Here is a tiny trained network, its code and every weight. The questions are about switching its units off for an input and a target symbol, where a switched-off unit gives its printed mean instead of its output.

import numpy as np


def w(rows, s, z=0):
    codes = np.array(rows[::2]) - 128.0
    scale = np.full(codes.shape[1], s)
    scale[-1] = z or s
    return codes * scale


def f(y):
    return np.maximum(y, 0)


def softmax(a):
    e = np.exp(a - a.max(-1, keepdims=True))
    return e / e.sum(-1, keepdims=True)


def log_softmax(a):
    a = a - a.max(-1, keepdims=True)
    return a - np.log(np.exp(a).sum(-1, keepdims=True))


def net(x, mask):
    ids = ['ΞΩαβδζηθμστψ'.index(c) for c in x.split()]
    T = len(ids)
    res = E[ids] + P[:T]
    u = 0
    for l in range(2):
        r = res
        for j in range(2):
            rows = slice(4 * j, 4 * j + 4)
            q, k, v = (r @ M[l][rows].T for M in (Q, K, V))
            z = softmax(np.where(np.tri(T) > 0, q @ k.T / 4**0.5, -1e9)) @ v
            o = O[l][rows]
            res = res + np.where(mask[u + j], z, o[:, -1]) @ o[:, :-1]
        u += 2
        y = f(res @ A[l][:, :-1].T + A[l][:, -1])
        res = res + np.where(mask[u : u + 4], y, B[l][:, -1]) @ B[l][:, :-1]
        u += 4
    return log_softmax(res[-1] @ U[:, :-1].T + U[:, -1])


Q, K, V, O, A, B = {}, {}, {}, {}, {}, {}
E = w([
[162,229,55,121,50,121,156],'Ξ',
[147,161,77,119,194,56,77],'Ω',
[74,254,118,144,75,89,89],'α',
[100,129,142,76,63,236,92],'β',
[23,181,192,115,109,163,61],'δ',
[89,158,159,90,100,54,198],'ζ',
[141,95,124,44,67,97,70],'η',
[104,160,101,131,143,245,202],'θ',
[120,42,139,62,178,209,123],'μ',
[72,128,171,74,122,83,9],'σ',
[204,121,42,77,97,184,72],'τ',
[92,132,185,106,246,73,109],'ψ',
],0.0039)
P = w([
[111,121,143,254,147,119,51],'0',
[138,164,152,136,147,146,86],'1',
[194,100,223,165,96,115,132],'2',
[66,127,59,132,132,127,95],'3',
[138,174,142,96,151,145,104],'4',
[188,91,201,133,84,114,151],'5',
[58,130,39,110,130,131,100],'6',
[136,177,132,72,149,143,122],'7',
[192,79,190,114,70,115,174],'8',
[53,128,22,94,123,131,112],'9',
[135,171,117,51,142,140,139],'10',
[191,63,181,93,51,120,198],'11',
[49,126,10,75,117,134,124],'12',
[136,175,119,33,140,139,148],'13',
],0.0072)
Q[0] = w([
[138,110,122,162,95,113,128],'0.h1',
[75,127,122,139,162,110,92],'0.h1',
[140,55,154,151,90,70,177],'0.h1',
[108,88,133,135,71,99,144],'0.h1',
[29,241,57,74,165,128,80],'0.h2',
[67,142,68,52,168,189,52],'0.h2',
[71,69,82,248,132,104,81],'0.h2',
[71,118,1,90,122,118,152],'0.h2',
],0.026)
K[0] = w([
[133,118,146,162,131,109,145],'0.h1',
[87,104,113,100,112,100,168],'0.h1',
[111,98,143,208,96,125,106],'0.h1',
[143,86,113,165,110,82,117],'0.h1',
[125,163,131,6,93,106,205],'0.h2',
[138,98,123,1,130,185,144],'0.h2',
[185,48,162,165,56,150,190],'0.h2',
[117,99,28,107,76,152,184],'0.h2',
],0.024)
V[0] = w([
[155,129,112,154,114,105,87],'0.h1',
[72,102,120,136,80,107,114],'0.h1',
[153,138,210,110,97,129,138],'0.h1',
[135,179,97,168,152,126,131],'0.h1',
[191,47,111,79,184,161,54],'0.h2',
[173,145,89,125,165,1,155],'0.h2',
[207,186,64,173,110,157,157],'0.h2',
[127,98,127,157,238,172,205],'0.h2',
],0.021)
O[0] = w([
[114,155,153,112,179,109,94,194],'0.h1',
[150,159,47,154,124,143,74,147],'0.h1',
[127,144,126,103,134,34,197,87],'0.h1',
[85,113,164,95,103,138,86,186],'0.h1',
[233,6,137,113,169,144,66,139],'0.h2',
[83,95,242,177,164,36,93,66],'0.h2',
[184,188,235,184,125,215,151,97],'0.h2',
[100,72,136,116,241,170,237,5],'0.h2',
],0.014,0.0034)
A[0] = w([
[246,165,166,129,46,123,104,140],'0.n1',
[231,214,203,31,128,94,166,252],'0.n2',
[193,182,188,105,122,127,218,67],'0.n3',
[39,129,46,216,201,168,105,104],'0.n4',
],0.011,0.0026)
B[0] = w([
[203,116,130,223,38,106,155,250],'0.n1',
[191,167,205,13,232,239,207,203],'0.n2',
[100,48,175,110,2,118,58,151],'0.n3',
[51,210,82,176,245,173,106,166],'0.n4',
],0.0087,0.012)
Q[1] = w([
[112,140,59,217,58,190,29],'1.h1',
[60,67,203,209,99,94,193],'1.h1',
[84,179,96,156,139,145,158],'1.h1',
[158,176,70,213,167,181,93],'1.h1',
[82,141,115,79,235,136,107],'1.h2',
[120,2,114,153,70,176,76],'1.h2',
[211,145,159,76,84,218,40],'1.h2',
[46,175,146,88,132,47,162],'1.h2',
],0.0068)
K[1] = w([
[159,169,201,1,119,119,101],'1.h1',
[21,136,155,184,101,168,80],'1.h1',
[84,109,108,66,64,161,145],'1.h1',
[176,173,153,42,113,187,114],'1.h1',
[123,89,157,161,144,86,242],'1.h2',
[149,58,140,107,118,193,46],'1.h2',
[114,113,63,168,162,81,51],'1.h2',
[95,200,196,81,153,88,188],'1.h2',
],0.0077)
V[1] = w([
[148,84,140,137,118,100,254],'1.h1',
[124,153,97,148,119,169,99],'1.h1',
[111,84,162,102,92,107,173],'1.h1',
[112,120,133,167,123,192,64],'1.h1',
[126,129,147,150,123,117,160],'1.h2',
[154,121,112,73,124,143,63],'1.h2',
[161,144,153,75,136,136,144],'1.h2',
[147,137,136,59,110,96,160],'1.h2',
],0.0073)
O[1] = w([
[96,66,85,253,91,224,200,22],'1.h1',
[117,138,97,59,101,85,149,233],'1.h1',
[142,106,102,214,98,171,88,25],'1.h1',
[126,127,109,35,188,86,52,251],'1.h1',
[110,121,119,149,128,105,200,67],'1.h2',
[134,124,153,35,79,133,43,230],'1.h2',
[129,156,90,47,122,49,188,55],'1.h2',
[89,178,150,44,166,55,188,2],'1.h2',
],0.0034,0.0063)
A[1] = w([
[35,55,88,123,173,81,70,99],'1.n1',
[197,12,161,91,154,73,148,254],'1.n2',
[213,39,149,131,93,95,133,114],'1.n3',
[83,94,72,162,120,22,63,1],'1.n4',
],0.012,0.00098)
B[1] = w([
[250,178,152,150,81,50,248,184],'1.n1',
[20,199,113,205,82,238,111,212],'1.n2',
[101,92,116,128,250,22,148,248],'1.n3',
[38,1,195,91,102,207,181,191],'1.n4',
],0.0081,0.018)
U = w([
[206,114,241,106,128,113,128,4],'Ξ',
[52,174,178,147,145,130,35,162],'Ω',
[163,177,167,225,23,147,102,102],'α',
[242,98,58,76,152,145,188,167],'β',
[132,141,8,108,15,120,43,214],'δ',
[108,175,84,14,149,40,111,167],'ζ',
[138,141,81,191,139,4,78,215],'η',
[155,90,156,40,124,223,134,84],'θ',
[49,158,16,130,196,187,152,136],'μ',
[95,31,133,109,100,127,97,139],'σ',
[157,113,187,180,212,168,195,4],'τ',
[48,161,142,184,81,100,233,114],'ψ',
],0.0033,0.0029)

Each question gives the input, a string of symbols that net reads in full, and the target symbol t.
The units are the heads (4 rows each of Q, K, V and O) and the neurons (one row each of A and B). Each row of codes is followed by its name. A weight is (code - 128) times the scale printed after its matrix; where a second scale follows, it is the last column's (O, A, B and U).
mask holds one flag per unit, layer by layer, with each layer's heads first. A switched-off unit (its flag False) gives its mean, the last column of its rows in O or B, instead of its output. The means were averaged over made-up inputs and are rounded, as every weight is.
A unit's drop is (log p(t) with every unit on - log p(t) with that unit switched off) / (log p(t) with every unit on - log p(t) with every unit switched off).
The circuit of an input: a set's keep is (log p(t) with only the set's units on - log p(t) with every unit switched off) / (log p(t) with every unit on - log p(t) with every unit switched off). Starting from all 12 units, units are removed one at a time, each time the one whose removal leaves the highest keep (on an exact tie, the one counted first), for as long as the keep stays at least 0.8.
units of the circuit, in order: the units of the circuit, biggest drop first
unit that matters most: the unit with the biggest drop
top k neurons: the k neurons with the biggest drops, biggest first
heads that matter: for each layer, one digit per head in row order, 1 if its drop is at least 0.15 and else 0, layers parted by /
drop of u: that unit's drop, to one decimal
input β τ ζ β τ ψ, target β: heads that matter : 01 / 00
input τ ζ ζ θ ζ Ξ, target τ: top 3 neurons : [1.n3; 0.n2; 0.n1]
input σ μ σ ζ θ β ψ δ Ξ, target σ: heads that matter : 01 / 00
input τ α β μ Ω σ η τ δ, target τ: top 4 neurons : [1.n3; 0.n2; 0.n1; 1.n2]
input θ θ ζ α, target ψ: units of the circuit, in order : [0.h2; 0.n2; 1.n4; 1.h2]
input η Ω Ω Ξ α τ μ Ω α, target η: units of the circuit, in order : [0.h2; 1.n3; 0.n1]
input τ θ θ α δ Ω β ζ, target ζ: heads that matter : 11 / 01
input δ δ τ ζ β ζ ψ, target ψ: units of the circuit, in order : [0.n2; 0.h2; 1.n1; 1.n4]
input μ θ η τ μ η ψ ψ ζ ζ τ δ Ξ, target α: unit that matters most : 0.h2
input ζ μ ψ Ω ζ ζ ψ ζ ψ, target ζ: top 2 neurons : [0.n1; 0.n4]
input τ ψ ζ β μ α η η θ, target τ: top 4 neurons : [1.n3; 0.n2; 0.n1; 1.n2]
input Ω η ζ, target Ω: heads that matter : 11 / 10
input β ζ Ω τ θ μ, target β: units of the circuit, in order : [0.h2; 1.n2]
input ζ ζ τ Ω Ξ β, target ζ: heads that matter : 11 / 10
input Ω β β Ω, target δ: heads that matter : 01 / 00
input α θ β θ ζ τ α ζ ψ β, target δ: units of the circuit, in order : [0.h2; 1.n3]
input Ξ μ ζ, target Ξ: units of the circuit, in order : [0.h2; 0.n2; 1.n2; 0.n3]
input ζ μ α Ω, target β: top 2 neurons : [1.n1; 0.n4]
input η Ω β ζ Ω μ α τ μ τ τ, target τ: top 3 neurons : [1.n3; 0.n2; 0.n1]
input η ζ θ Ω Ω τ Ω α, target α: top 4 neurons : [1.n3; 0.n1; 1.n4; 0.n4]
input Ξ η σ ζ μ τ, target Ξ: units of the circuit, in order : [0.h2; 0.n2; 0.n3; 1.n2]
input Ω δ Ω ζ η θ Ω ζ θ η σ, target σ: units of the circuit, in order : [0.h2; 1.n4; 0.n2]
input Ω Ω τ ψ ζ δ ζ μ Ξ, target Ω: top neuron : [1.n2]
input α θ ψ ζ ψ τ, target α: units of the circuit, in order : [0.h2; 0.n1]
input Ω η σ Ω δ η η η α θ η η Ξ, target α: units of the circuit, in order : [0.h2; 1.n3]
input Ω τ μ, target Ω: top 2 neurons : [1.n2; 0.n4]
input η Ξ Ω Ξ ψ Ξ Ξ η μ ψ δ α ζ, target ψ: top 3 neurons : [0.n2; 1.n1; 1.n4]
input Ξ μ ζ ζ β Ω μ μ σ, target Ξ: top 2 neurons : [0.n2; 0.n1]
input μ β η Ω θ θ Ω δ β, target μ: drop of 1.n1 : 0.1
